Here is a tiny trained network, its code and every weight. The questions are about switching its units off for an input and a target symbol, where a switched-off unit gives its printed mean instead of its output.

import numpy as np


def w(rows, s, z=0):
    codes = np.array(rows[::2]) - 128.0
    scale = np.full(codes.shape[1], s)
    scale[-1] = z or s
    return codes * scale


def f(y):
    return y / 2 * (1 + np.tanh(0.7978845608 * (y + 0.044715 * y**3)))


def softmax(a):
    e = np.exp(a - a.max(-1, keepdims=True))
    return e / e.sum(-1, keepdims=True)


def log_softmax(a):
    a = a - a.max(-1, keepdims=True)
    return a - np.log(np.exp(a).sum(-1, keepdims=True))


def net(x, mask):
    ids = ['αβηλμξπστψ'.index(c) for c in x.split()]
    T = len(ids)
    res = E[ids] + P[:T]
    u = 0
    for l in range(2):
        q, k, v = (res @ M[l].T for M in (Q, K, V))
        z = softmax(np.where(np.tri(T) > 0, q @ k.T / 4**0.5, -1e9)) @ v
        res = res + np.where(mask[u], z, O[l][:, -1]) @ O[l][:, :-1]
        u += 1
        y = f(res @ A[l][:, :-1].T + A[l][:, -1])
        res = res + np.where(mask[u : u + 4], y, B[l][:, -1]) @ B[l][:, :-1]
        u += 4
    return log_softmax(res[-1] @ U[:, :-1].T + U[:, -1])


Q, K, V, O, A, B = {}, {}, {}, {}, {}, {}
E = w([
[148,149,61,85,222,149,183,30,175,113,149],'α',
[124,97,195,170,5,162,187,62,108,108,145],'β',
[171,182,150,155,82,131,72,171,195,162,34],'η',
[99,165,106,70,48,66,107,175,152,205,233],'λ',
[75,143,229,166,153,24,145,214,61,186,145],'μ',
[65,121,196,193,216,241,84,214,165,121,223],'ξ',
[103,164,40,157,122,131,41,84,144,103,151],'π',
[92,181,213,156,165,135,165,196,132,246,80],'σ',
[225,150,87,118,76,69,116,164,76,219,140],'τ',
[82,98,79,135,8,222,165,165,209,189,158],'ψ',
],0.016)
P = w([
[22,90,254,12,191,71,88,27,133,196,134],'0',
[170,136,108,62,134,142,121,124,100,149,189],'1',
[170,141,121,88,125,136,125,124,117,131,175],'2',
[174,169,108,100,134,133,120,127,132,128,185],'3',
[192,192,97,105,117,135,122,132,134,115,176],'4',
[212,208,93,117,111,132,123,128,153,108,177],'5',
[211,210,86,133,103,119,133,146,173,91,165],'6',
[226,218,93,140,120,117,138,147,187,77,160],'7',
[224,244,71,134,97,114,120,154,165,89,173],'8',
],0.0089)
Q[0] = w([
[162,125,136,109,97,232,221,95,179,137,111],'L0H0',
[125,86,118,136,169,106,130,189,61,82,126],'L0H0',
[159,156,108,141,112,247,193,119,144,114,224],'L0H0',
[82,158,159,106,170,8,115,180,108,152,137],'L0H0',
],0.013)
K[0] = w([
[148,162,156,222,161,177,30,128,186,58,94],'L0H0',
[101,35,100,135,160,198,200,94,69,215,177],'L0H0',
[89,210,160,199,136,155,45,134,203,38,161],'L0H0',
[111,65,199,10,116,95,199,103,84,219,167],'L0H0',
],0.011)
V[0] = w([
[124,168,186,158,138,173,242,164,120,211,121],'L0H0',
[203,69,120,36,11,85,174,34,133,144,69],'L0H0',
[162,49,162,63,119,149,3,201,126,116,49],'L0H0',
[234,101,180,86,103,61,95,190,133,119,91],'L0H0',
],0.005)
O[0] = w([
[180,155,226,13,51,143,97,151,69,68,79,165],'L0H0',
[121,253,195,145,223,150,207,84,63,214,142,4],'L0H0',
[178,128,58,87,86,64,254,129,182,201,165,147],'L0H0',
[176,164,148,170,41,190,207,105,95,128,142,142],'L0H0',
],0.007,0.0028)
A[0] = w([
[88,60,86,52,222,172,80,67,189,36,113,188],'L0N0',
[59,86,136,109,139,83,145,60,170,110,138,253],'L0N1',
[170,156,152,44,182,188,116,22,122,66,41,25],'L0N2',
[97,133,187,111,88,255,71,156,77,110,102,2],'L0N3',
],0.0076,0.0042)
B[0] = w([
[122,114,167,197,64,115,124,150,149,201,120,255],'L0N0',
[84,142,106,114,113,106,95,141,96,136,169,172],'L0N1',
[156,7,218,131,80,174,100,163,112,124,142,138],'L0N2',
[60,169,141,81,101,110,161,104,189,138,105,158],'L0N3',
],0.013,0.0083)
Q[1] = w([
[191,215,178,120,94,20,173,195,111,178,133],'L1H0',
[218,144,197,96,178,63,109,172,88,121,137],'L1H0',
[130,134,95,189,124,167,157,49,111,94,201],'L1H0',
[156,215,125,92,168,1,123,179,145,212,93],'L1H0',
],0.0094)
K[1] = w([
[101,168,200,116,109,79,90,1,127,215,56],'L1H0',
[139,75,195,72,160,92,135,109,67,217,162],'L1H0',
[193,187,101,155,143,138,100,83,108,74,184],'L1H0',
[79,148,102,64,126,31,99,76,110,243,140],'L1H0',
],0.0096)
V[1] = w([
[184,46,164,202,101,35,123,169,59,140,138],'L1H0',
[71,96,143,103,115,144,89,145,61,16,176],'L1H0',
[187,100,196,153,74,174,164,85,91,141,23],'L1H0',
[70,83,165,92,154,137,89,121,203,155,2],'L1H0',
],0.009)
O[1] = w([
[182,41,157,21,132,110,57,124,166,110,99,229],'L1H0',
[31,48,99,150,94,147,82,196,158,132,99,27],'L1H0',
[113,106,83,18,105,81,121,58,152,254,93,81],'L1H0',
[69,172,80,73,172,137,183,124,43,92,81,254],'L1H0',
],0.0098,0.0092)
A[1] = w([
[51,105,1,93,185,74,135,92,127,138,41,10],'L1N0',
[173,141,207,156,111,84,70,126,151,199,143,28],'L1N1',
[125,166,103,16,184,109,163,60,83,97,75,175],'L1N2',
[68,76,90,188,97,130,39,66,171,233,116,206],'L1N3',
],0.007,0.0014)
B[1] = w([
[151,104,97,95,156,55,123,163,201,122,254,201],'L1N0',
[100,79,65,123,126,151,216,151,108,110,150,217],'L1N1',
[82,27,144,161,152,84,94,68,130,104,86,251],'L1N2',
[148,232,117,158,190,151,114,98,58,112,119,199],'L1N3',
],0.011,0.014)
U = w([
[162,188,151,39,190,138,104,153,123,77,186,90],'α',
[91,65,38,78,205,254,128,134,78,70,141,59],'β',
[104,125,74,92,27,74,63,237,78,177,86,255],'η',
[153,187,87,110,188,76,50,204,113,224,150,137],'λ',
[107,201,179,138,107,90,20,36,105,156,150,186],'μ',
[143,123,128,109,135,117,67,141,142,149,171,85],'ξ',
[106,70,98,240,129,165,28,125,115,170,213,174],'π',
[53,172,15,64,165,176,164,181,41,96,126,107],'σ',
[159,108,117,62,104,123,187,178,107,174,192,145],'τ',
[79,108,58,124,114,80,144,184,103,132,150,4],'ψ',
],0.0048,0.007)

Each question gives the input, a string of symbols that net reads in full, and the target symbol t.
The units are the heads (4 rows each of Q, K, V and O) and the neurons (one row each of A and B). Each row of codes is followed by its name. A weight is (code - 128) times the scale printed after its matrix; where a second scale follows, it is the last column's (O, A, B and U).
mask holds one flag per unit, layer by layer, with each layer's heads first. A switched-off unit (its flag False) gives its mean, the last column of its rows in O or B, instead of its output. The means were averaged over made-up inputs and are rounded, as every weight is.
A unit's drop is (log p(t) with every unit on - log p(t) with that unit switched off) / (log p(t) with every unit on - log p(t) with every unit switched off).
The circuit of an input: a set's keep is (log p(t) with only the set's units on - log p(t) with every unit switched off) / (log p(t) with every unit on - log p(t) with every unit switched off). Starting from all 10 units, units are removed one at a time, each time the one whose removal leaves the highest keep (on an exact tie, the one counted first), for as long as the keep stays at least 0.8.
circuit, biggest first: the units of the circuit, biggest drop first
unit that matters most: the unit with the biggest drop
k most important neurons: the k neurons with the biggest drops, biggest first
k most important neurons of layer l: the k neurons of layer l with the biggest drops, biggest first
input β μ σ, target λ: circuit, biggest first : L1H0, L1N0, L1N3
input ξ π ψ σ λ μ, target β: circuit, biggest first : L0N0, L1H0, L0H0, L1N2
input ψ η ψ, target τ: circuit, biggest first : L0H0, L1H0
input π ψ η α, target τ: circuit, biggest first : L1H0, L0H0, L0N2
input ψ ξ μ λ α η ξ ξ λ, target σ: circuit, biggest first : L1H0, L0H0
input μ π τ λ α, target π: unit that matters most : L0H0
input η ξ σ, target μ: circuit, biggest first : L0H0, L1H0, L1N2
input π π ξ ψ ψ, target η: circuit, biggest first : L0H0, L0N0
input ψ η π β, target π: circuit, biggest first : L0H0, L1H0
input μ α α ψ τ π α λ, target η: circuit, biggest first : L1H0, L0H0
input σ α ψ, target σ: circuit, biggest first : L1H0, L0H0, L0N3
input ψ π ψ μ η ψ τ, target σ: circuit, biggest first : L1H0, L0N0
input ξ π η η, target β: 2 most important neurons : L0N0, L1N2
input α ψ μ λ μ σ τ ψ, target σ: unit that matters most : L0H0
input α τ σ τ τ ξ π μ, target ξ: 2 most important neurons of layer 1 : L1N2, L1N0
input σ β π μ η η ψ σ λ, target ψ: 4 most important neurons : L1N0, L1N2, L0N3, L0N2
input α η τ π τ, target ξ: 2 most important neurons : L0N0, L0N2
input α ψ β ψ λ ψ α, target β: 2 most important neurons : L1N1, L0N2
input α ψ η α β, target τ: 2 most important neurons : L1N1, L1N2
input σ β λ η, target ψ: 2 most important neurons : L1N0, L1N2
input μ π π λ τ, target η: unit that matters most : L1H0
